Below is a small trained network, with its code and all its weights. Each question gives an input and a class and asks what happens when units are switched off, that is, made to give their printed mean instead of their output.

import numpy as np


def w(rows, s, z=0):
    codes = np.array(rows[::2]) - 128.0
    scale = np.full(codes.shape[1], s)
    scale[-1] = z or s
    return codes * scale


def norm(h):
    return h / np.sqrt((h * h).mean(-1, keepdims=True) + 1e-5)


def f(y):
    return y / 2 * (1 + np.tanh(0.7978845608 * (y + 0.044715 * y**3)))


def log_softmax(a):
    a = a - a.max(-1, keepdims=True)
    return a - np.log(np.exp(a).sum(-1, keepdims=True))


def net(x, mask):
    res = np.array(x, float).reshape(1, 6) / 4 @ E
    u = 0
    for l in range(2):
        y = f(norm(res) @ A[l][:, :-1].T + A[l][:, -1])
        res = res + np.where(mask[u : u + 10], y, B[l][:, -1]) @ B[l][:, :-1]
        u += 10
    return log_softmax(norm(res)[-1] @ U[:, :-1].T + U[:, -1])


A, B = {}, {}
E = w([
[153,170,141,132,232,111,155],'x0',
[118,120,2,203,159,141,119],'x1',
[100,166,131,109,132,200,82],'x2',
[83,168,151,197,119,60,56],'x3',
[73,120,124,114,137,128,157],'x4',
[120,178,156,189,129,163,191],'x5',
],0.01)
A[0] = w([
[155,121,132,174,89,94,205,64],'0.n0',
[2,95,132,117,154,122,184,152],'0.n1',
[100,96,163,168,118,116,123,126],'0.n2',
[135,113,109,118,125,43,168,49],'0.n3',
[128,143,115,143,55,148,161,4],'0.n4',
[140,123,136,114,172,114,80,148],'0.n5',
[134,157,152,129,244,122,135,26],'0.n6',
[149,143,110,123,105,68,165,30],'0.n7',
[102,179,128,109,143,209,79,83],'0.n8',
[240,131,152,184,107,158,95,104],'0.n9',
],0.012,0.0047)
B[0] = w([
[156,78,168,185,163,160,82,182],'0.n0',
[250,203,98,104,82,104,41,248],'0.n1',
[94,137,128,130,131,106,174,182],'0.n2',
[165,80,158,176,160,141,79,174],'0.n3',
[98,142,127,138,91,139,172,123],'0.n4',
[98,140,114,111,156,104,176,206],'0.n5',
[119,132,114,126,181,83,200,252],'0.n6',
[142,68,165,150,145,158,58,126],'0.n7',
[184,36,185,198,186,116,85,239],'0.n8',
[213,214,84,78,81,94,60,191],'0.n9',
],0.017,0.0035)
A[1] = w([
[75,188,152,109,184,246,50,33],'1.n0',
[111,125,142,186,90,49,114,103],'1.n1',
[132,134,49,194,122,161,139,130],'1.n2',
[93,78,88,53,175,71,94,93],'1.n3',
[97,116,119,139,30,177,102,3],'1.n4',
[138,54,136,149,46,106,106,102],'1.n5',
[151,200,165,194,139,168,177,121],'1.n6',
[145,150,227,114,86,123,165,112],'1.n7',
[66,161,135,152,105,101,102,68],'1.n8',
[197,70,99,107,91,177,188,146],'1.n9',
],0.014,0.0042)
B[1] = w([
[176,99,171,182,172,109,120,135],'1.n0',
[94,179,137,87,199,203,127,253],'1.n1',
[85,53,163,25,107,60,105,230],'1.n2',
[139,119,138,181,15,188,149,232],'1.n3',
[212,123,93,157,166,90,253,175],'1.n4',
[180,121,134,157,155,107,179,235],'1.n5',
[136,105,124,155,24,184,147,244],'1.n6',
[80,56,53,94,137,79,90,239],'1.n7',
[105,186,141,143,156,155,129,167],'1.n8',
[48,228,156,155,192,147,89,226],'1.n9',
],0.018,0.0051)
U = w([
[178,60,199,194,205,145,61,114],'0',
[163,164,100,134,160,90,244,157],'1',
[32,252,150,118,174,204,90,88],'2',
[65,49,100,41,90,76,73,120],'3',
[221,229,95,96,77,98,34,19],'4',
[131,133,139,167,14,207,119,254],'5',
],0.014,0.0029)

Each question gives the input, the list of numbers given to net, and the class t.
The units are the neurons (one row each of A and B). Each row of codes is followed by its name. A weight is (code - 128) times the scale printed after its matrix; where a second scale follows, it is the last column's (A, B and U).
mask holds one flag per neuron, layer by layer. A switched-off neuron (its flag False) gives its mean, the last column of its row in B, instead of its output. The means were averaged over made-up inputs and are rounded, as every weight is.
A unit's drop is (log p(t) with every unit on - log p(t) with that unit switched off) / (log p(t) with every unit on - log p(t) with every unit switched off).
The circuit of an input: a set's keep is (log p(t) with only the set's units on - log p(t) with every unit switched off) / (log p(t) with every unit on - log p(t) with every unit switched off). Starting from the 12 units with the biggest drops (on a tie, the unit counted first), units are removed one at a time, each time the one whose removal leaves the highest keep (on an exact tie, the one counted first), for as long as the keep stays at least 0.8.
units of the circuit, in order: the units of the circuit, biggest drop first
k most important neurons: the k neurons with the biggest drops, biggest first
k most important neurons of layer l: the k neurons of layer l with the biggest drops, biggest first
input [8,0,8,1,0,5], class 0: units of the circuit, in order -> [0.n8]
input [-2,8,-4,-5,7,0], class 3: 3 most important neurons -> [1.n2, 0.n9, 1.n1]
input [-2,-5,-5,5,5,-4], class 0: 2 most important neurons -> [0.n3, 1.n5]
input [-2,3,-2,-8,-8,7], class 2: 2 most important neurons -> [1.n9, 0.n1]
input [-3,6,-6,8,6,0], class 2: 2 most important neurons of layer 0 -> [0.n8, 0.n2]
input [3,6,8,-8,-1,-7], class 0: 2 most important neurons of layer 1 -> [1.n0, 1.n1]
input [4,7,3,3,-1,-5], class 3: 2 most important neurons -> [1.n2, 1.n6]
input [0,7,-5,-3,2,6], class 3: 2 most important neurons -> [1.n2, 0.n8]
input [8,-6,6,-5,4,0], class 1: 3 most important neurons of layer 0 -> [0.n6, 0.n0, 0.n3]
input [-1,-6,-3,-2,4,-7], class 5: 2 most important neurons of layer 1 -> [1.n3, 1.n2]
input [3,-6,-5,-4,7,1], class 4: 3 most important neurons -> [0.n1, 1.n2, 0.n8]
input [-3,7,-1,-1,-7,-2], class 3: 2 most important neurons -> [1.n2, 0.n1]
input [-1,-7,-1,-5,6,3], class 3: 2 most important neurons of layer 1 -> [1.n7, 1.n1]
input [0,-7,6,6,-2,-3], class 3: 2 most important neurons of layer 1 -> [1.n7, 1.n9]
input [1,-8,-2,-7,-2,5], class 3: 2 most important neurons -> [1.n7, 1.n1]
input [4,-3,5,-1,-6,8], class 5: most important neuron -> [1.n6]
input [-7,-4,6,0,-7,-3], class 1: units of the circuit, in order -> [1.n4, 0.n1]
input [-8,8,2,-3,-2,5], class 1: 3 most important neurons -> [1.n4, 0.n6, 0.n4]
input [2,8,3,6,5,-4], class 3: 2 most important neurons -> [1.n2, 1.n9]
input [-6,0,-7,4,3,7], class 0: 2 most important neurons of layer 0 -> [0.n0, 0.n7]
input [3,-7,-7,-3,5,3], class 0: units of the circuit, in order -> [0.n0]
input [4,-5,-4,-3,0,4], class 3: 3 most important neurons -> [1.n7, 0.n8, 1.n3]
input [3,1,-2,4,-2,1], class 2: 4 most important neurons -> [1.n1, 1.n5, 1.n4, 0.n1]
input [-1,0,-1,-5,-4,0], class 2: 2 most important neurons -> [1.n9, 0.n1]
input [-8,-5,-7,6,-2,6], class 1: 2 most important neurons of layer 0 -> [0.n8, 0.n4]
input [-8,5,7,-6,-4,-4], class 1: 2 most important neurons of layer 0 -> [0.n0, 0.n3]
input [2,3,5,-2,3,-8], class 5: units of the circuit, in order -> [1.n3]
input [6,6,-5,-1,8,-3], class 4: 2 most important neurons of layer 0 -> [0.n1, 0.n8]
